Below are the code and all the weights of a small trained network. Each question names an input and a target symbol and asks about switching units off, where a switched-off unit gives its printed mean instead of its output.

import numpy as np


def w(rows, s, z=0):
    codes = np.array(rows[::2]) - 128.0
    scale = np.full(codes.shape[1], s)
    scale[-1] = z or s
    return codes * scale


def norm(h):
    return h / np.sqrt((h * h).mean(-1, keepdims=True) + 1e-5)


def f(y):
    return y / 2 * (1 + np.tanh(0.7978845608 * (y + 0.044715 * y**3)))


def softmax(a):
    e = np.exp(a - a.max(-1, keepdims=True))
    return e / e.sum(-1, keepdims=True)


def log_softmax(a):
    a = a - a.max(-1, keepdims=True)
    return a - np.log(np.exp(a).sum(-1, keepdims=True))


def net(x, mask):
    ids = ['αγδηθλμξπστφω'.index(c) for c in x.split()]
    T = len(ids)
    res = E[ids] + P[:T]
    u = 0
    for l in range(2):
        r = norm(res)
        for j in range(2):
            rows = slice(3 * j, 3 * j + 3)
            q, k, v = (r @ M[l][rows].T for M in (Q, K, V))
            z = softmax(np.where(np.tri(T) > 0, q @ k.T / 3**0.5, -1e9)) @ v
            o = O[l][rows]
            res = res + np.where(mask[u + j], z, o[:, -1]) @ o[:, :-1]
        u += 2
        y = f(norm(res) @ A[l][:, :-1].T + A[l][:, -1])
        res = res + np.where(mask[u : u + 8], y, B[l][:, -1]) @ B[l][:, :-1]
        u += 8
    return log_softmax(norm(res)[-1] @ U[:, :-1].T + U[:, -1])


Q, K, V, O, A, B = {}, {}, {}, {}, {}, {}
E = w([
[215,79,129,127,42,119],'α',
[186,58,130,115,36,118],'γ',
[197,18,187,80,83,127],'δ',
[170,190,168,68,57,180],'η',
[120,77,80,78,153,127],'θ',
[98,69,114,150,64,80],'λ',
[37,66,173,105,156,225],'μ',
[249,96,126,196,175,127],'ξ',
[135,56,223,39,93,166],'π',
[141,96,182,198,149,50],'σ',
[110,147,48,62,145,235],'τ',
[210,78,93,103,1,164],'φ',
[58,134,119,188,49,123],'ω',
],0.004)
P = w([
[196,61,64,121,93,86],'0',
[89,61,146,87,117,25],'1',
[191,111,72,111,115,108],'2',
[69,96,162,96,124,18],'3',
[193,149,86,112,123,116],'4',
[65,130,173,105,131,17],'5',
[195,175,96,121,133,126],'6',
[59,156,181,115,135,9],'7',
[189,204,105,130,144,135],'8',
[54,156,174,118,137,3],'9',
[198,194,102,121,142,144],'10',
],0.0027)
Q[0] = w([
[98,121,151,116,1,82],'L0H1',
[86,107,125,113,94,110],'L0H1',
[104,50,169,70,52,43],'L0H1',
[146,127,160,162,134,144],'L0H2',
[180,118,147,85,126,103],'L0H2',
[69,145,123,140,145,182],'L0H2',
],0.0079)
K[0] = w([
[87,224,177,142,224,143],'L0H1',
[62,202,148,182,168,136],'L0H1',
[133,253,146,192,160,157],'L0H1',
[114,94,98,121,184,113],'L0H2',
[125,171,126,83,152,123],'L0H2',
[117,67,161,185,112,150],'L0H2',
],0.0064)
V[0] = w([
[204,184,138,4,120,110],'L0H1',
[155,79,161,94,158,138],'L0H1',
[41,163,142,155,86,220],'L0H1',
[210,133,210,96,177,198],'L0H2',
[170,44,189,152,42,189],'L0H2',
[110,133,158,49,81,123],'L0H2',
],0.0024)
O[0] = w([
[76,193,79,4,144,21,140],'L0H1',
[148,71,166,132,144,26,102],'L0H1',
[133,91,166,82,32,177,128],'L0H1',
[142,55,146,194,79,169,54],'L0H2',
[112,222,155,149,140,197,250],'L0H2',
[128,105,141,166,150,74,203],'L0H2',
],0.0027,0.002)
A[0] = w([
[138,121,33,183,113,128,167],'L0N1',
[172,204,86,162,95,152,254],'L0N2',
[67,60,88,181,97,81,151],'L0N3',
[53,97,99,88,182,174,198],'L0N4',
[2,142,139,165,125,158,174],'L0N5',
[172,87,161,143,76,150,105],'L0N6',
[138,145,209,132,90,26,240],'L0N7',
[134,175,71,159,115,121,173],'L0N8',
],0.0045,0.00078)
B[0] = w([
[129,156,107,35,151,168,162],'L0N1',
[169,71,65,82,168,105,210],'L0N2',
[182,198,175,144,178,221,186],'L0N3',
[232,205,165,122,101,63,115],'L0N4',
[236,57,86,113,79,153,182],'L0N5',
[60,103,182,155,197,167,164],'L0N6',
[45,87,62,120,154,201,251],'L0N7',
[255,96,113,77,137,141,166],'L0N8',
],0.003,0.0029)
Q[1] = w([
[70,96,123,122,156,56],'L1H1',
[122,199,91,202,143,76],'L1H1',
[118,212,75,161,39,107],'L1H1',
[197,120,68,134,139,151],'L1H2',
[2,121,120,158,84,91],'L1H2',
[119,64,94,239,154,181],'L1H2',
],0.0064)
K[1] = w([
[200,143,42,169,195,116],'L1H1',
[2,108,44,174,161,50],'L1H1',
[20,211,62,184,11,129],'L1H1',
[161,80,128,145,39,223],'L1H2',
[87,227,161,184,135,71],'L1H2',
[107,92,145,210,132,162],'L1H2',
],0.0055)
V[1] = w([
[87,116,42,151,89,68],'L1H1',
[47,171,75,184,124,88],'L1H1',
[125,170,163,41,81,177],'L1H1',
[121,118,94,99,36,78],'L1H2',
[193,159,70,253,105,154],'L1H2',
[92,148,96,142,190,53],'L1H2',
],0.0023)
O[1] = w([
[112,102,232,80,125,245,140],'L1H1',
[114,3,181,74,140,162,41],'L1H1',
[159,189,181,202,152,65,216],'L1H1',
[207,74,87,209,134,163,218],'L1H2',
[104,103,127,155,159,51,98],'L1H2',
[159,204,190,193,164,143,8],'L1H2',
],0.0022,0.0015)
A[1] = w([
[96,48,232,116,70,50,69],'L1N1',
[171,68,61,72,84,159,171],'L1N2',
[161,151,108,10,182,147,79],'L1N3',
[166,121,241,81,53,112,136],'L1N4',
[227,161,116,110,188,63,85],'L1N5',
[203,57,151,158,162,181,2],'L1N6',
[138,61,131,127,150,1,169],'L1N7',
[188,181,105,121,149,46,124],'L1N8',
],0.004,0.0013)
B[1] = w([
[186,177,108,199,130,83,157],'L1N1',
[78,173,234,150,196,105,255],'L1N2',
[166,160,120,237,128,56,171],'L1N3',
[113,110,5,195,131,175,165],'L1N4',
[84,34,178,143,111,157,151],'L1N5',
[29,227,120,79,51,111,130],'L1N6',
[116,222,83,39,73,209,135],'L1N7',
[42,58,160,174,78,151,141],'L1N8',
],0.0033,0.0034)
U = w([
[137,75,200,88,107,114,76],'α',
[101,151,231,82,122,130,60],'γ',
[101,240,68,57,61,91,150],'δ',
[169,154,173,177,73,3,162],'η',
[129,68,127,131,152,53,110],'θ',
[76,167,175,190,235,91,142],'λ',
[66,65,158,207,43,199,124],'μ',
[167,28,98,148,188,127,126],'ξ',
[164,127,3,216,113,95,27],'π',
[79,94,82,43,192,171,252],'σ',
[177,156,59,85,187,86,105],'τ',
[206,83,91,49,63,140,126],'φ',
[171,189,171,121,170,231,179],'ω',
],0.0077,0.0029)

Each question gives the input, a string of symbols that net reads in full, and the target symbol t.
The units are the heads (3 rows each of Q, K, V and O) and the neurons (one row each of A and B). Each row of codes is followed by its name. A weight is (code - 128) times the scale printed after its matrix; where a second scale follows, it is the last column's (O, A, B and U).
mask holds one flag per unit, layer by layer, with each layer's heads first. A switched-off unit (its flag False) gives its mean, the last column of its rows in O or B, instead of its output. The means were averaged over made-up inputs and are rounded, as every weight is.
A unit's drop is (log p(t) with every unit on - log p(t) with that unit switched off) / (log p(t) with every unit on - log p(t) with every unit switched off).
The circuit of an input: a set's keep is (log p(t) with only the set's units on - log p(t) with every unit switched off) / (log p(t) with every unit on - log p(t) with every unit switched off). Starting from the 12 units with the biggest drops (on a tie, the unit counted first), units are removed one at a time, each time the one whose removal leaves the highest keep (on an exact tie, the one counted first), for as long as the keep stays at least 0.8.
circuit, biggest first: the units of the circuit, biggest drop first
top k neurons: the k neurons with the biggest drops, biggest first
heads that matter: for each layer, one digit per head in row order, 1 if its drop is at least 0.15 and else 0, layers parted by /
input φ ω ω σ ω σ φ ω σ φ, target λ: heads that matter : 00 / 00
input ω θ ω δ, target μ: circuit, biggest first : [L0H1 L1N4 L0N2 L1N6]
input γ ω ω η, target δ: heads that matter : 00 / 00
input η α ξ λ, target σ: top 3 neurons : [L0N7 L1N3 L1N2]
input ω ω η μ ω η δ π, target δ: heads that matter : 10 / 10
input ω ω λ η ξ ω ξ ω η θ, target δ: circuit, biggest first : [L1N7 L0N4]
input μ λ ω, target ω: heads that matter : 10 / 00
input η ω ω θ, target μ: top 3 neurons : [L0N4 L1N8 L1N5]
input α α φ ω γ λ ω γ, target μ: heads that matter : 10 / 00
input ξ η μ, target μ: heads that matter : 00 / 10
input η ω ω ξ λ ω σ θ η τ, target η: top 3 neurons : [L1N3 L0N4 L0N7]
input γ ω ξ ω ω λ ω σ ω φ, target μ: circuit, biggest first : [L0H1 L0N6]
input ω γ η ξ ω η ω η η γ, target δ: circuit, biggest first : [L1N7]
input η τ η α, target δ: circuit, biggest first : [L1N7 L0H1]
input δ π μ π ω φ α π, target μ: circuit, biggest first : [L1N4 L1N2 L0N2 L1N1]
input ω ω η η ω, target η: top 3 neurons : [L1N2 L1N4 L0N7]
input δ η θ μ, target π: top 3 neurons : [L0N4 L1N4 L0N5]
input ω ξ ω φ ω π π λ, target μ: circuit, biggest first : [L1N2 L0H1 L0N3]
input ω ω π, target π: top 3 neurons : [L1N4 L1N1 L0N7]
input λ γ ω λ, target μ: top 4 neurons : [L0N2 L0N7 L1N2 L0N1]
input η δ σ π π φ φ ω π α, target μ: top 3 neurons : [L0N7 L1N2 L1N3]
input δ π ω ω η, target η: top 3 neurons : [L1N3 L0N3 L0N2]
input π λ η ξ ω ω ω φ τ, target τ: top 2 neurons : [L1N3 L0N3]
input ω η ω φ η ω φ η ω δ, target μ: top 3 neurons : [L0N7 L1N2 L1N3]
input ξ η φ δ η θ λ, target λ: top 2 neurons : [L0N3 L1N2]
input ω ξ φ η φ η ω ξ ξ, target ξ: top neuron : [L1N5]
input δ ω π, target π: top 2 neurons : [L1N4 L0N7]
input θ τ η μ, target π: top 2 neurons : [L0N4 L1N4]
input ω η φ η ω, target η: heads that matter : 10 / 10
